Each row is followed by its tier, which names the range that a hidden value of the row falls in. A new part has a new value, new ranges and new names.
-148  117 -193  335  220  461  -28  381   -5 -145  -58 -213 -116   48   90 -182   81 -314  155  275  562  126 -240 -199 -118  106   15 -611  258  281  -45   47 -136 -361 -161  247 -345  -75  103  -39  324 : mepu
-142  -50 -107 -268 -266 -411 -143 -242  261   15  -81  255  -19  158  301  153 -175  104 -196 -295 -167 -509   31  -29    0   65   77  188 -231 -351  -38   99   91 -120   55 -331  -99  115  421  189 -113 : sofo
  21  215 -100  349   58  182  155  389    3  -48 -230   20 -197  398  256 -166   45   26  241  -70  130 -209  -32 -152   -2  384 -194  -93  -99  347 -126  106 -224  -51   -3  363  113  331  111 -108  104 : Zasef
  -1 -301 -345 -183   50 -160 -209  -60  322   37   22 -109  142 -220   51   11  -41  152 -329 -274 -121   77 -107  -66  199 -247 -108  186 -215  -99 -218  497   80  343   79  110  -92  264 -171  279 -256 : Zasef
-240   25 -123  -32   67 -121 -164 -303  -41    4   48  428   73  -11  399  229 -303  513 -214  -67  -83 -405 -165  180  -43  -34   66  558 -148 -276   27   99   96  257  117 -496  285  571    8  -47   63 : geme
  73 -289 -141  286   56  119  192  401  350 -116 -221 -377 -282  -25 -112 -312  437 -315   99  -95  233  279  105 -394  135  194 -207 -348  -73  365 -228  136 -127  -82   68  742 -220 -177  -79  -16  -83 : Zasef
-617 -290  169  216  151   11  -38  -88 -344  293 -263  218  248  -43   77 -199  -31  219 -421  177  410 -240   -1 -117 -247  132  -84  -78 -352 -186  339  -78  247   67  353 -361 -119  372 -160 -203  261 : mepu
 138 -110  314  124   66 -534  259  -46  -42   18 -266   30 -261 -183 -135  108  406  112   -1 -120 -167 -170  154 -159  -15  154  232  354   57   67 -288 -239 -123 -232  -25   59  190 -282   -7  -85  -48 : Zasef
-436    5 -197  206   23  567    8   26  238 -261  146  -78 -300  160  121 -266  231  284 -438 -189  284  154 -438 -284 -151  -54  -19  -98 -117 -161  -46   26  305   68  -10 -210 -178  288  -97   51  156 : lemov
 463 -146   47 -164  247 -251 -118  156 -582  430 -480 -171  307 -305 -423 -169   64 -288   30  180    1    0   65  -69   65    3  144   18  -24  224 -292  113 -372  -11 -214   75  121 -138 -459   10   99 : Zasef
 366  138 -113  123 -153  -42  -30  620  194 -126 -549 -203 -289  264  -96 -229  -50 -569  228  -23 -109  -75   29 -371  192   25 -164  -79  -54  219   14  213 -383 -336 -134  114    4  -70  158  244 -165 : vob
-402 -394 -152  280  197  371   47  133  135 -161  102 -105 -220 -278  166  -65  337 -203 -133  192  607  352  -55 -228 -229  209   15 -329   -4   81  -14 -185  401 -172  256   28 -501   25 -164 -185  148 : Zasef
 -40 -566 -242  -40  190 -123  -77  103  162  118  -12 -273  265 -553 -165  -80  298 -275 -102  104  407  328   93 -129  -20   88  -75 -358  -22  209 -151  169   15   42   72  607 -318 -167 -355  -49   29 : tizu
  -7 -394 -202 -359  -49  -93 -467 -299  -50  299 -115   99  149 -140  108  -27 -261   16 -284    5  106  -96  -20  142  -39  -80  -22   89 -273 -313  -76  143  205  153  184 -349 -130  148 -168   95  -12 : nar
 434 -129  129 -171 -418 -356 -224  189  -38  219 -774 -108 -145  234 -303 -246    0 -496    0   -4 -152 -268  216 -239   18   51    3  -80 -127 -201   88  -73 -350 -425  -20 -170  138 -358  161  229 -121 : geme
 -77 -117 -198 -392 -234 -383 -105 -229  -95  227   52  471  280   58  203  184 -216  156 -234  -94  -19 -460   34  164 -238  388   -5  318 -351 -241   61   53  160  134   79 -454   86  505 -125  152   42 : geme
 291  221  -36 -307 -149 -436  -47  -64 -231  251  -99  365  -37  367  180  124 -353   94   90  -93 -222 -589   -5  189  -52  329   -8  389 -251  -10 -162  143  -75   -6 -153 -406  167  308   17  296   57 : sofo
-255  -58  154   85   58 -143   78  -38   79   65   -4  133 -237   89  203 -117  203  485 -196 -320   44 -245 -110  -39 -213  305 -158  287 -340   76 -154 -152  266  105    4  120  140  232 -135 -262  137 : lemov
  12 -128 -160 -278 -129 -251 -126 -274 -171  176 -268  320  274  -28  -10   66 -198  -97 -183    7  -75 -354   96  -48   69   68  198  226 -167 -300  -58   89 -188  -12  142 -520   32  213   47   96  -43 : tizu
  61 -182 -148  -92 -181 -263 -143  -65  319    0 -214    1 -146  139  291   48  -29  143 -141 -374 -270 -254   94  -93  166  -55  -40  227 -258 -222 -161  242   57  103  148   17   30  154  275  183 -292 : sofo
-430  -67  -70  119 -191 -116  -74   90  210  -13 -135  349 -109  342  481   23 -320  -78  -26   56  272 -458   78  -58 -155  340 -261  -50 -342 -131  384   20  218 -188  331 -302 -233  382  332   20   78 : sofo
 409  563  -57  -30 -232  -15 -169  301  294 -296 -306   -8 -567  466   94  -95 -183  -14  179 -295 -398 -360 -337 -137  107 -118   -6  369   76    9 -177   67 -373 -311 -486 -189  405  -29  326  192  -32 : geme
 168 -106  -98   58  234  150 -181  581 -199   91 -253 -316  100 -340 -293 -261  125 -560   90  350  472  305 -167 -186 -209  102 -104 -387   81  409   45  -11 -124 -277 -297  275 -164 -164 -494  -86  287 : tizu
 204 -281 -193   28  238  183   75  339 -188  175 -209 -382  110 -188  -46 -320  436 -205   99 -128  218  169   91 -235   13  299  -33 -358 -183  418 -410   95  -75  153 -189  785 -108  -18 -292 -245  110 : sofo
 281 -478 -247   40  139  322 -267  254  132   53 -285 -510 -180 -281 -141 -326  248 -598  181  183  437  461   78 -193   98   -4  -63 -573   86  248 -303   48 -112 -177   11  612 -352 -466 -171 -116   45 : nar
 133  240 -249  -77  161  236  125  194 -264  -58  226 -114   41  -35  -36  -24  257 -101   35   51  283   27 -330  -84 -244  268  286 -289  206  237 -335    4  -52 -159 -555   71 -156   10 -197  130  379 : sofo
 304  195  127  250  120 -152  209  119   12   29 -266 -179 -322  281 -212 -228  107   22  261   -3  -12 -188  -50 -128  245   30  -10 -104  176  313 -356  198 -536 -165 -262  460  139 -339  119  176  144 : vob
-458  -56 -270  417  222  555   92  225 -162   64 -123   82  205  250  103 -374 -146   39 -148  247  539  -12 -156 -207   23  173 -305 -322 -255  158  227  349  -82  281  279   36 -150  667 -235  -24  273 : Zasef
-140 -400   31  113   55   68 -463  109  239   95 -308 -353 -195 -189  -59 -227   -8 -394  -91  260  523  227  -59 -120  -92 -220 -122 -576   97  -68   88  -23   99 -448  152  144 -479 -522   92    2  109 : lemov
 284 -202  168 -100  111 -233 -196  -95 -178  197 -493 -227 -122 -160 -368 -235   -9  -94 -193   11 -183  -38  -35 -180  270 -454  154  199  -60 -170 -183  149 -212  -20 -122 -246   74 -357 -151  199  -35 : sofo
 342  203  290 -159  -63 -695  -83  -41  -23   88 -127   58 -297  -24 -112  256   24   -2   94    2 -145 -318  -96  116 -185   60  241  229  270   10 -254 -181 -136 -567 -348 -214   85 -484  136  251   83 : Zasef
-359 -170  -91  210  -38  292  248  439 -125  -49 -310   25   38   50  -17 -351  316 -322 -211   -1  330  -18   51 -515 -205  422  -91 -220 -389   94  235 -142  140  -91  119  -97 -204  364 -169 -191  118 : vob
 235 -251  -88  -62 -171    0   -2  181  311  -57 -457 -418 -289   78 -192 -410  387 -175 -194 -475 -259   60   60 -490  280 -151  -17  -40 -280  -67 -308  167 -119   29 -103  330  -23 -242   78  118 -266 : sofo
-374 -161   25 -173   35 -229   20 -384 -126  108  139  193  156 -203  197  156  267  428 -430 -252   68 -295  -87  -11 -296  158  343  101 -115 -303 -203 -187  331  -16  -41 -268 -107  111   79 -105  140 : vob
 226  -48  181 -133  -20 -664 -190 -264  -63  325 -314  126   40   39   -6  113 -166  276  -18 -107 -224 -442   88  178   88  -40   36  302  -37 -101 -228  136 -266  -49   15   17  265 -127  115  119  -43 : lemov
  45   44 -358  -99  148  -36 -187   90  341  -79  115 -143   19  -46  251   -2 -105  264  -86 -362 -143  -86 -267   -5  193 -194 -121  124 -104  117 -335  508  -37  276 -243  377   12  256   39  154  -94 : vob
  71 -131  -11 -280  107 -206  105 -244 -262  209  157   11   69 -237   -1   78  458  132  -83 -192  147 -117  -13   34 -295  440  367  -95   18   90 -599 -266  132 -134 -268  178 -149 -191 -119 -171  225 : Zasef
 207  209 -451 -234 -277    9 -306  370  308 -137  -29  166 -132  294  441  129 -320 -135   45 -249 -151 -205 -184   19 -115  225 -218  259 -242   12  -18  236  103  -37  -91 -229   55  568   59  243 -179 : tizu
 100  107 -650    8   14  491 -242  426  255 -170   66  -89   35  189  352 -125 -216   60  -36 -189   25   84 -337  -51   76    2 -319   55 -217  156  -55  545   -7  428 -126  206  125  769 -219  186  -62 : geme
 450  173 -250  -53  -35   13 -116  164  152 -166 -314 -248  -72   -4 -286 -128    4 -277   91  -30 -174   -7 -186 -227  315 -319  185  -26  289   23 -265  311 -634 -161 -391  131  188 -257  100  298  -45 : geme
 197   82 -391   -3   92  278 -293  309  275  -68  106 -167 -222  125  564  -15  -11   12  376 -212  219  -31 -157  151 -122  351 -207 -249   -1  404 -429   95   29  -30 -232  764  -35  143  137 -266  122 : nar
-220   73 -228  -58  -87 -189  165 -129  301 -170  124  272  -30  169  128   39 -136  292 -281 -268 -182 -333 -169 -145  169  -30  -44  400 -252 -166  -14  370   -9  243  -13 -303   43  450   52  341  -78 : sofo
 118  139  -37 -344 -239 -534 -371    8  173   25 -317  281  -13   29  193  199 -374 -176   11 -149 -249 -522  -19   24  -42   12   46  354 -107 -198   18  -14 -134 -384 -108 -440   89   10  343   48 -110 : tizu
 403  -39 -247    3  107  363 -555  393   80   93 -381 -606 -192  105   82 -343  -76 -119  -15 -166  -19  216 -274 -104  168 -434 -147 -297  -29   71 -280  417  -77   62 -259  375  -42  -93  -16  195  -73 : sofo
 518    7  195   35  -63 -277  -61  307   45  136 -492 -320 -445  192 -269 -262  141 -240  161  -95 -141  -43   28 -172  109   -1  -94  -21   -8  216 -290   55 -274 -302 -213  274   82 -448  -15  219  -67 : mepu
  24   55 -214  367  289  515  -38  411    0  -73 -230 -354 -136  131   24 -393   20 -272  234  180  412  130 -174 -242  174  -36 -138 -535  100  377 -141  276 -320  -73 -164  536 -187  -55   28  -60  255 : sofo
  15 -361   70  -43  145  119 -148  191 -431  341 -480 -305  176 -246 -326 -416  261 -418 -181  171  360  119   55 -291 -131   54   96 -465 -153   50  -61 -110  -13 -187  -69   58 -275 -265 -270 -144  211 : vob
 288 -538   31  130 -304   90  -57  199  116  143 -607 -512 -278  101 -404 -453  522 -472 -128   38  231  295  248 -400   -1   53  -26 -584  -32 -131  -33  -69 -138 -268  184  373 -148 -542  -46  223 -103 : geme
 -80 -351  -86 -235 -157 -119   57   70 -126   81 -160  -26  210 -341 -140  -69  528 -271 -275 -107  203  -12  111 -284 -370  408  251 -187 -156 -105  -49 -348  158 -214 -106    2 -125  -73 -177 -190  100 : geme
 430  347   53    0  -53 -251 -210  119   42  106 -344  -37 -302  429  -72 -105 -348   83  124  -66 -256 -318 -213   53  205 -193 -123  225   47   63 -201  344 -419 -133 -234  -94  265  -59  113  412  -17 : Zasef
 388  -20 -276  -85  126  182 -463  318  184   59 -257 -561 -104  -35  -33 -253  -20 -182   19 -175   -9  206 -263 -102  185 -377  -78 -331   90  154 -402  426 -192  -51 -332  491 -129 -235   28  212  -78 : mepu

Part 2:
-302 -108  210  241  -39  198  104 -368  106 -284  392  -27 -297    9 -100  279  142 -258   14   -8 -147  223 -174  -60   96  -98   32  266  -52 -128  107  -93 -306 -100  146  243  -93 -121  135 -307 -532 : Bip
-129 -313 -261  263  -21 -236   66 -142   -9  169  351  -17  298 -204 -236  245   22  640   43 -273  -73  319 -142 -284 -157  336 -451  -11   95  208 -263  201 -546  -73   63  254 -196 -169  223  -17   76 : Sazi
-147   22   76    3   29  124  -64 -172  -12 -130  -60  -70 -127  135 -153   89  -82 -100 -138  -10  -15  151   -6  -14  150  -65  183  -92   14  -44  -43   21   37  -87  -65   43  -27  -18   41  -95 -113 : Bili
 -38  -19   69  -93   68 -320 -133  -66 -161 -107 -146  -37 -108   -4    8 -212 -197  250 -181   22  -78  -49 -151 -122 -126   11 -190   73 -184  173  127 -132   88  -20 -166  169  164   -2  187   61  152 : pakoz
  24 -179 -122   32  -47 -265 -112 -107 -102   22  -85   39  100   65 -179  -82 -110  343  -60 -117  -77  206  -34   31  -33  193 -166 -191  -22  159 -215   83 -150  -29 -163   11 -122   38   16  -45  131 : Sazi
-109  -72   58    0   14 -176   21  -30  -46  -13  -84  -93  -45 -134  -95   64 -108  191 -216  -58 -102   -6 -133 -182 -134  106 -145   -3  -80  189   35    5   -5 -101  -54  212   67  -25  159   50  191 : Bip
-150  -16   22 -190  196   29    9  -18  -91   -9  139 -147  -57  -35   60 -125   -7   39  -66   31   50  -70  -77 -168  -67   13   71  184  -39   13  205  -85   75  -93  126  118   67 -122  187  -45  -60 : Bili
 -40  -96   -4  151    5   -4  -81 -199   47  -49   -7   71  -87  134 -145  -11   49    2   74  -37 -117  134   29  108  145  -62   49    8    0  -17 -102  -17 -159   49  -72  -42  -44  -32   -4 -133 -264 : Daka
 -55   36 -161   19  -21  -13 -181 -240  169  -59   59   10   88  126 -148   99  -67  166   68   21   21   33   53  312   93   -6  -50 -277   -4   49 -139   45 -202  152 -253 -147  -57  -74  -70   12  -36 : Bip
  49 -200 -189  198  -95 -116  -53 -281 -172 -201  198  278  177   68 -108   84   29  256  137 -170    0  365  -56   93  -69  139 -291    5 -111   85 -148   68 -365   -5  -98  128 -121 -143  -13 -115 -153 : Peleg
 130  -23  -95  199 -222  -57  -16   12 -244  -19  -93   18 -146  305  142 -299   83 -187   92  109 -111  239  -66  185 -155   63  155  218 -266 -147  -73 -295  101  -71   79  -24 -121  147  -33  -63  -96 : Peleg
  13  153  -90 -128  127    7 -148 -105  -53  -25  -90  -94   -6   79   64 -193 -138   89 -105   42   57 -122  -78   25    1 -128  107   43  -59    4  111 -160  159   26 -234  -18  190    8   55   54   90 : pakoz
 -94 -332   24  259  126  -14   97 -228  -95  -41  312   45   46 -431 -192  396  251  180 -113 -295  105  200  -48 -392   27  103 -351  373  -10   87   60  355 -407 -133  158  468  205 -391  327  -57 -305 : Nogiv
 148   45 -196 -111   95    6  -87  122    1  270 -118 -117  154    4  133 -304   17  174   78    5   48 -103   40   -9  -79  -55  167   21   74   19  -25 -104   78   15   -1 -143  126    5  -25  101   74 : Bip
 -79  115    7 -130   57   58  -67  -82  174   45  -36 -233  -80  -87   15  -46 -152  169  -79   15   26 -185  -88  -21  -24 -140   98 -108   15  120  135 -129   70   27 -174   56  198  -24   84  187  152 : Peleg
-101   82  -69 -125 -136  287  190  120   94   77  138 -214  -62  108  278 -169   15 -284  361  130 -131  157  -16   47 -185 -211  459    1   46 -152   34 -416   41 -116  319  -81 -233   91 -186 -141 -217 : Buva
  17   -4 -313  145 -152  108  158  313  -84  250  -51  -16   60  152  211  -98  341 -475  575  208 -239  222  279  220 -183 -111  287  174 -133 -258 -197 -227  -52   25  473 -195 -276  -31 -252 -194 -415 : Bili
 -95   52  207 -189   94 -164  -39  131   51  -21  -63 -117  -35  -96  153  -68  -27  -13 -209  185  -29 -221  -72 -122 -212   36  -40   99  -68   91  181  -80   83  -78  195   11  130  -85  125   15   21 : Bip
 101   -4   43 -131 -176   62   56   82 -159  -69  -68  -93 -122   82  253 -265    1 -221   24   90   28  127  -63   87 -226   -9  263   68 -168  -54  103 -254  193 -176  155   30  -31   96  -87  -21  -12 : pakoz
  37  -94  -90 -427  131 -116  -95   91 -120  155  -70 -228   51   -6   31 -400 -166  316  -35  -32  168  -60   45   -9  -71  124  109 -197    9  160   71  -10  184  -53  -35  -41   25    4   66  127  254 : Buva
 -29  112 -134 -279  124  -40  -93   30  -57   31  -52 -154  198  -89   89  -46 -166  146 -119   23  134  -39   -7  -93 -109  -43   33 -111   29   47   31    2   84  -64  -77   -5  103  -66   13   28  164 : Lener
 168   46  -27 -495  127  158 -185   -5  -68  -86   20    5  187  115  234 -354  -29  -52   43   68  328   -8  125  200   -2  -71  302 -172   89  -57   99    1  120  -65   52 -269   54  -76 -199  -91 -142 : Bip
 -55 -136 -246  512 -346   10  274  -29  -44   92  247   34 -116  197  107  -41  221 -163  435   33 -423  365 -176  128 -288   66   71  347 -205 -143 -166 -465 -261  -46  251   80 -404  141  -58 -210 -249 : Daka
  16  -27   15 -251   -8   70   49   23  -34  -29 -119  -75  -43  -28   62 -148  -81  -55  -32  -22   -2  -28  -22   61 -105  -17  231 -129  -27  104   99 -110  171 -115  -31    3    2   51 -101  -17  119 : Bili
 -49 -172 -313  380 -205   59  393  -30  146  165  352   79  -37 -187  209  -19  321 -106  698  -64 -539   93 -180   77 -361 -180  -27  429 -122   12   41 -534 -424   70  198  152 -203   28 -170 -256 -355 : Bip
  18   -5   89  203  -74 -152  -65 -186 -146 -201 -330  166 -324  267  -79 -221  -75 -172  -64   26 -372   57 -144  140   36 -133   89  155 -235   21   12 -318  145   14 -288   37   25  211  -42 -181  -78 : Sazi
-112   64   36   75 -140  166  171 -163  259  -84  120 -122 -196 -178  157   81  -28 -150  168   -3 -249  -36 -219    6 -155 -335  167  108  -29   33  179 -404 -103  -27  -70  158   63   62  -89  -83 -132 : Nogiv
  85  -47 -110  178 -200   69  166   83  178  224  120 -117   13  -61  177  -90  100  139  176   -8  -79  -40 -133   51 -298   69  109  109  -31   86   21 -283  -87  -29  159   19  -33   30   11  202  108 : Buva
  85  -56  115   87   25  -64  -20  -95 -168 -102  -90   75 -120   68   16 -162  -27  108 -271  -60   25  -50 -194  -87 -103  128    7  248 -154  108  159 -115  159 -114  -70  154  170   -3  192  103  131 : Daka
  72   -8  -10 -214  -56 -116 -213  -79  -42  -59 -146 -123  -60  105    2 -201 -127   51 -101   73  140   43   62  240   24   24   88 -236 -102   29  -29   12   99    5 -169 -107   35   36  -39   52   74 : Lener
 -44   73  -12  -70   72  -69 -183 -158   30 -156 -151   41  -88   70  -49   18   10 -220    3  138  -47  -79  129  288  129 -182   23  -37 -146  -53   23   -1    3  141 -198 -121  110  -75  -88 -140 -231 : Lener
  41 -169 -232  133 -121  -94 -151 -390 -177 -221  256  131  169  111 -158   97  -95  366  -10 -198  183  444  -90  119    6  189 -246 -124  -86   47 -185  133 -317  -39 -243  133 -131 -109   57  -40  -11 : Nogiv
-109   46   61 -282  156   48  -19  -45  135    9   84 -180   47 -114   72  -22  -33  -42 -183   67   38 -187  -80  -17  -47  -14  137  -21   96   14  128  -30   21  -82    7  -82   46  -16   -5 -156   -8 : Bip
  35 -139   74  -81   56 -229 -111  -91 -197 -156 -154  148  -68  142  -68 -194  -20  -17 -134   19  -65   44    2  125    0  125  -47   40 -157   68   11    5   58  -31  -80  -40  -24   11    8 -171  -63 : Daka
  70  -38  -13  112   15  -98  -94   -2  -11   69 -284   60 -120  114  -56 -169   76  -85   52   42 -186  -38   85  132   65  -96  102   68  -85   11  -64  -86   49   77  -74 -101   79   34  -42  -42 -135 : Bili
   2  123 -151  -78  101 -175 -346 -197  -53  -71 -184  -27  -82  295  -64 -262 -125   14   29  153  -27  -24   94  321  194 -171   44  -83 -138  -92  -69 -106   63  207 -362 -218   71   39  -29  -84 -124 : Lener
 -62  -99 -362  446  227   71  115 -129  229  409 -151    4   95 -424 -371  370  241  185  206 -319 -342 -180  111 -172  218 -270 -135  187  130  150 -145  156 -316  224 -304  179  312 -177   52   28 -117 : Bip
   3   22   73 -147   86 -182 -227 -126  -79 -159 -154   61  -80  236  -27 -251 -135   65 -153  102  -15  -56  -31  166   37   24   22  -63 -107   54   40  -83  112   34 -181 -128   34   30   25  -67    2 : Bili
  41  -23  -64  105  158 -177 -129   27  -39  184 -243  -18   10   13 -105 -121   38  161 -135  -11  -90 -134   27  -78   46   22  -39  135  -23   67  -57   36   46   54  -94  -33  182  -38  142   60   41 : Bili
  75    9  -63  -11  -23 -308  -36  189 -189  112 -473  -45   46  -62  -60  -22  -72   17 -304   45 -113 -101   26   -3 -182  174  -91  -42 -204  151  -88   58  238  -62 -123   27  107   75   24   98  381 : Peleg
 190  -76  -75   94   19 -117   -4   60  144  193 -425  139  -12 -111  -60 -117  120  -44  143  -49 -272 -237  152  217   23 -167   69  -16  -30  166  -58  -62   12  170 -196 -159  188   43 -200   13  -31 : Buva
-106  -22  103  -44  125   57  -14 -124  -22  -66   58  -68  -89  -16  -12  -71  -78  129 -115  -70  -11   17 -147 -233    0  -69   73  118   42   65  135  -95   12 -110    7  163  112  -67  167  -17  -59 : Bili
 -84   79  152   95    9  -31 -100 -112   14 -175 -135   41 -259  188  -30  -52  -38  -99  -20  132  -93  -73    2  121   41 -125   38   96 -206   26  127 -170   96   89  -56   40  133  -78  110   92 -143 : Buva
 175  -13  -46  -22  -23  -79 -131   32 -186   60 -297  -61 -103   41   29 -300  -83  173  -32  -50   76   20   26  -21  -38  -59   68   10 -153  110   48  -79  209  -10 -132  109  255   -9   92  278  152 : pakoz
 -27  181  -33 -151   50  109 -269 -230  162 -106   -9 -100  -33  233  -14 -106 -136   22  -35  125  133  -69   33  305  167 -153  194 -233   20  -61    2  -73   28  119 -261 -225   68  -10  -59   28  -75 : Peleg
 -91  140  -89   76   61 -273 -176   68  101  247 -230 -292  -37  -12  -36  -93 -165  289 -130  114 -139 -142  -51 -143  -47  -85  -83   -5  -30   66  -84 -121   44   93 -145    2  171   37  208  198  201 : Lener
 -28   39    5    5  -17   18 -130 -105  -21  -79   31  -36  -82  236   26 -131    2  -54  -20  118   29   67  -17  157   14   16  124   25  -85  -84   -6 -108   17   -4   14  -93  -44  -14   35  -41 -134 : Sazi
  59   63   68 -225  115  -35 -185 -178  169 -115  -22   20   99  -86   99 -112 -141  162  -85   -8   69 -130  -71   31   14 -212   27 -110  123   96   99  -61  -80   31 -212 -103  210  -45  -76  -61  -74 : Lener
-108  132 -148   76 -162  361   27  -83   31    6  225 -240 -101  227  132  -50   -2 -141  288   79   55  310  -17   61  -17 -191  364   -5  -11 -226  -41 -278  -32  -67  165   29 -139  -12  -19   33 -237 : Peleg
 -49  130 -179  -38   27  114 -210 -247  -73  -23   93 -248  -58  202  -31 -168 -235  276  -43  -40  202  180 -101  -26  112 -117  157  -79   -7  -71   -9 -134   69  -10 -261   80   83   -2  171  165   83 : Nogiv
 163  -85 -164   72   99  -50 -136  -10 -221  120 -248   86  162  103 -153 -114    0  207  -88 -150  113  144  135  -46  109   88   29  -22   13   42 -181  185   56  -23 -105  -26  104  -73   53   90   53 : Buva
